Here is a tiny trained network, its code and every weight. The questions are about switching its units off for an input and a target symbol, where a switched-off unit gives its printed mean instead of its output.

import numpy as np


def w(rows, s, z=0):
    codes = np.array(rows[::2]) - 128.0
    scale = np.full(codes.shape[1], s)
    scale[-1] = z or s
    return codes * scale


def norm(h):
    return h / np.sqrt((h * h).mean(-1, keepdims=True) + 1e-5)


def f(y):
    return y / 2 * (1 + np.tanh(0.7978845608 * (y + 0.044715 * y**3)))


def softmax(a):
    e = np.exp(a - a.max(-1, keepdims=True))
    return e / e.sum(-1, keepdims=True)


def log_softmax(a):
    a = a - a.max(-1, keepdims=True)
    return a - np.log(np.exp(a).sum(-1, keepdims=True))


def net(x, mask):
    ids = ['αβδεζηθλμξσφψ'.index(c) for c in x.split()]
    T = len(ids)
    res = E[ids] + P[:T]
    r = norm(res)
    for j in range(2):
        rows = slice(3 * j, 3 * j + 3)
        q, k, v = (r @ M[0][rows].T for M in (Q, K, V))
        z = softmax(np.where(np.tri(T) > 0, q @ k.T / 3**0.5, -1e9)) @ v
        o = O[0][rows]
        res = res + np.where(mask[j], z, o[:, -1]) @ o[:, :-1]
    y = f(norm(res) @ A[0][:, :-1].T + A[0][:, -1])
    res = res + np.where(mask[2:6], y, B[0][:, -1]) @ B[0][:, :-1]
    return log_softmax(norm(res)[-1] @ U[:, :-1].T + U[:, -1])


Q, K, V, O, A, B = {}, {}, {}, {}, {}, {}
E = w([
[67,180,117,62,155,111,159,193,95,144,73,173],'α',
[104,134,124,86,173,133,191,175,98,166,63,118],'β',
[149,167,69,113,221,163,96,114,152,109,151,100],'δ',
[117,158,62,91,138,73,192,157,89,98,59,135],'ε',
[173,134,103,158,148,91,121,39,176,76,166,180],'ζ',
[74,185,192,159,92,107,116,148,48,172,148,80],'η',
[112,98,117,177,96,189,108,188,147,77,39,174],'θ',
[89,180,167,134,179,25,174,128,115,153,157,47],'λ',
[221,54,126,132,161,126,170,131,158,154,140,95],'μ',
[183,95,120,77,125,116,103,197,56,55,169,118],'ξ',
[128,132,242,114,125,173,84,168,232,160,112,139],'σ',
[54,39,132,175,194,125,113,137,58,5,96,135],'φ',
[160,125,99,250,29,102,110,143,162,91,121,99],'ψ',
],0.018)
P = w([
[84,86,89,120,122,92,227,214,224,186,218,205],'0',
[129,173,174,154,143,249,214,136,68,70,132,191],'1',
[81,136,123,105,70,193,183,105,120,99,149,104],'2',
[125,118,117,137,166,85,136,216,152,157,135,208],'3',
[162,161,174,163,135,197,180,127,64,84,80,181],'4',
[109,125,125,102,72,171,153,103,124,96,137,99],'5',
[141,113,111,155,156,91,98,179,124,178,123,180],'6',
[182,153,177,167,156,159,147,125,77,85,72,169],'7',
[125,123,128,98,94,146,136,110,140,96,132,80],'8',
[129,108,117,162,153,114,61,149,97,184,125,143],'9',
[191,134,172,167,176,128,129,120,81,98,72,151],'10',
[143,120,125,102,115,125,115,112,148,97,132,63],'11',
[148,112,118,151,156,93,53,136,103,181,130,109],'12',
[199,121,175,149,192,95,99,120,86,98,87,132],'13',
],0.021)
Q[0] = w([
[44,48,89,87,138,100,96,120,133,119,157,127],'head 1',
[246,243,168,133,204,192,167,142,83,32,129,131],'head 1',
[79,117,75,106,80,128,119,150,171,160,149,105],'head 1',
[132,213,106,141,169,141,117,104,110,113,95,140],'head 2',
[176,152,167,175,208,115,169,105,14,48,77,153],'head 2',
[226,181,233,180,189,184,174,107,105,70,90,119],'head 2',
],0.011)
K[0] = w([
[113,169,95,116,152,151,197,153,129,132,205,170],'head 1',
[148,63,120,68,116,46,2,66,131,127,43,29],'head 1',
[109,126,68,70,125,171,175,112,104,172,180,190],'head 1',
[133,140,103,115,162,112,94,70,139,115,149,84],'head 2',
[151,88,91,175,152,21,69,123,47,51,123,10],'head 2',
[222,39,173,202,142,88,24,103,177,74,175,13],'head 2',
],0.0099)
V[0] = w([
[187,90,129,42,211,156,192,57,77,188,114,197],'head 1',
[68,39,254,98,136,193,59,145,202,80,93,175],'head 1',
[155,213,185,155,88,197,172,183,158,189,218,159],'head 1',
[94,217,76,47,151,151,76,140,93,151,170,123],'head 2',
[145,216,93,193,179,203,174,85,211,196,166,153],'head 2',
[72,177,138,127,158,41,174,43,122,137,122,174],'head 2',
],0.0086)
O[0] = w([
[185,196,128,78,228,84,223,90,67,171,189,129,107],'head 1',
[98,97,217,11,163,74,6,87,124,75,152,108,55],'head 1',
[254,159,187,189,174,33,109,183,170,134,110,80,253],'head 1',
[113,124,88,125,198,95,57,216,121,62,217,74,181],'head 2',
[49,74,59,37,34,132,28,82,89,197,70,120,221],'head 2',
[105,69,114,159,153,8,88,119,151,19,141,215,16],'head 2',
],0.0081,0.003)
A[0] = w([
[94,81,195,152,156,34,148,173,170,231,142,132,114],'neuron 1',
[199,114,152,143,228,39,49,207,121,215,113,190,158],'neuron 2',
[149,105,112,110,74,117,208,174,158,109,182,82,2],'neuron 3',
[129,47,113,79,62,143,194,137,250,160,222,148,129],'neuron 4',
],0.012,0.0059)
B[0] = w([
[70,14,121,146,107,154,164,152,137,66,192,252,179],'neuron 1',
[132,163,142,248,148,69,68,90,229,145,138,149,253],'neuron 2',
[158,86,162,82,114,111,50,66,104,125,58,150,143],'neuron 3',
[143,103,113,225,149,71,96,229,120,149,199,233,154],'neuron 4',
],0.015)
U = w([
[113,87,85,196,133,129,140,166,143,70,140,196,61],'α',
[57,58,188,113,154,179,166,73,102,83,155,131,172],'β',
[136,90,173,91,136,157,33,140,69,104,107,161,90],'δ',
[109,132,64,99,100,163,164,150,119,105,169,106,248],'ε',
[191,108,107,157,195,141,46,159,46,254,102,122,22],'ζ',
[86,129,177,149,95,122,126,117,51,139,163,91,145],'η',
[128,160,179,93,130,81,103,120,209,94,118,108,196],'θ',
[143,129,176,73,103,162,135,163,159,173,159,141,154],'λ',
[203,123,144,155,147,157,195,179,122,76,170,67,101],'μ',
[167,115,70,99,149,115,143,68,110,98,67,179,75],'ξ',
[154,73,147,73,158,124,187,80,136,220,96,109,254],'σ',
[124,95,141,167,62,214,145,126,158,105,85,101,94],'φ',
[180,138,109,172,84,74,88,108,100,143,107,65,107],'ψ',
],0.0093,0.0045)

Each question gives the input, a string of symbols that net reads in full, and the target symbol t.
The units are the heads (3 rows each of Q, K, V and O) and the neurons (one row each of A and B). Each row of codes is followed by its name. A weight is (code - 128) times the scale printed after its matrix; where a second scale follows, it is the last column's (O, A, B and U).
mask holds one flag per unit, heads first, then neurons. A switched-off unit (its flag False) gives its mean, the last column of its rows in O or B, instead of its output. The means were averaged over made-up inputs and are rounded, as every weight is.
A unit's drop is (log p(t) with every unit on - log p(t) with that unit switched off) / (log p(t) with every unit on - log p(t) with every unit switched off).
The circuit of an input: a set's keep is (log p(t) with only the set's units on - log p(t) with every unit switched off) / (log p(t) with every unit on - log p(t) with every unit switched off). Starting from all 6 units, units are removed one at a time, each time the one whose removal leaves the highest keep (on an exact tie, the one counted first), for as long as the keep stays at least 0.8.
circuit, biggest first: the units of the circuit, biggest drop first
most important unit: the unit with the biggest drop
top k neurons: the k neurons with the biggest drops, biggest first
heads that matter: for each layer, one digit per head in row order, 1 if its drop is at least 0.15 and else 0, layers parted by /
input ζ σ μ α δ, target σ: circuit, biggest first	[head 2; neuron 2; head 1]
input ξ ξ δ ξ ξ φ ψ ξ δ ζ θ, target δ: top 2 neurons	[neuron 2; neuron 1]
input δ ζ ξ θ ξ ξ α ζ, target μ: heads that matter	01
input ζ ξ δ φ θ ψ θ δ σ ξ ζ θ η δ, target δ: circuit, biggest first	[head 1; neuron 2]
input ξ β β δ θ ξ λ ζ, target μ: circuit, biggest first	[head 2; neuron 2]
input ε ξ λ δ ξ α, target θ: circuit, biggest first	[neuron 1]
input θ ζ ψ ξ δ ξ ξ ζ β, target σ: circuit, biggest first	[neuron 2; neuron 1]
input θ δ θ λ δ δ δ δ ξ ξ ξ ε, target ξ: heads that matter	11
input σ λ δ σ ζ θ, target φ: top 2 neurons	[neuron 2; neuron 3]
input φ δ ξ α ε φ ξ δ ζ δ δ δ δ ζ, target ξ: circuit, biggest first	[head 1; neuron 2; neuron 1]
input δ δ ξ μ β δ θ ξ θ φ η, target β: circuit, biggest first	[head 1; neuron 2]
input δ ε ψ σ η, target φ: circuit, biggest first	[head 1; head 2]
input θ β μ, target ζ: circuit, biggest first	[neuron 4; neuron 1; neuron 3]
input ζ δ ψ δ ζ δ θ ε θ α ψ β, target σ: circuit, biggest first	[neuron 2; head 2]
input θ σ δ σ θ ψ ζ ξ, target φ: circuit, biggest first	[head 1; head 2]
input δ λ δ ξ δ σ δ δ ξ φ ψ β δ μ, target σ: most important unit	head 2
input δ σ σ φ δ ψ θ λ, target φ: heads that matter	10
input δ λ η ε ζ δ θ δ, target δ: heads that matter	10
input δ δ δ μ ζ, target σ: top 3 neurons	[neuron 2; neuron 1; neuron 4]
input δ λ ψ λ σ δ ζ δ ζ λ ξ σ, target λ: heads that matter	01
input ψ δ δ ψ μ, target φ: heads that matter	10
input δ ψ θ δ, target θ: top 2 neurons	[neuron 2; neuron 4]
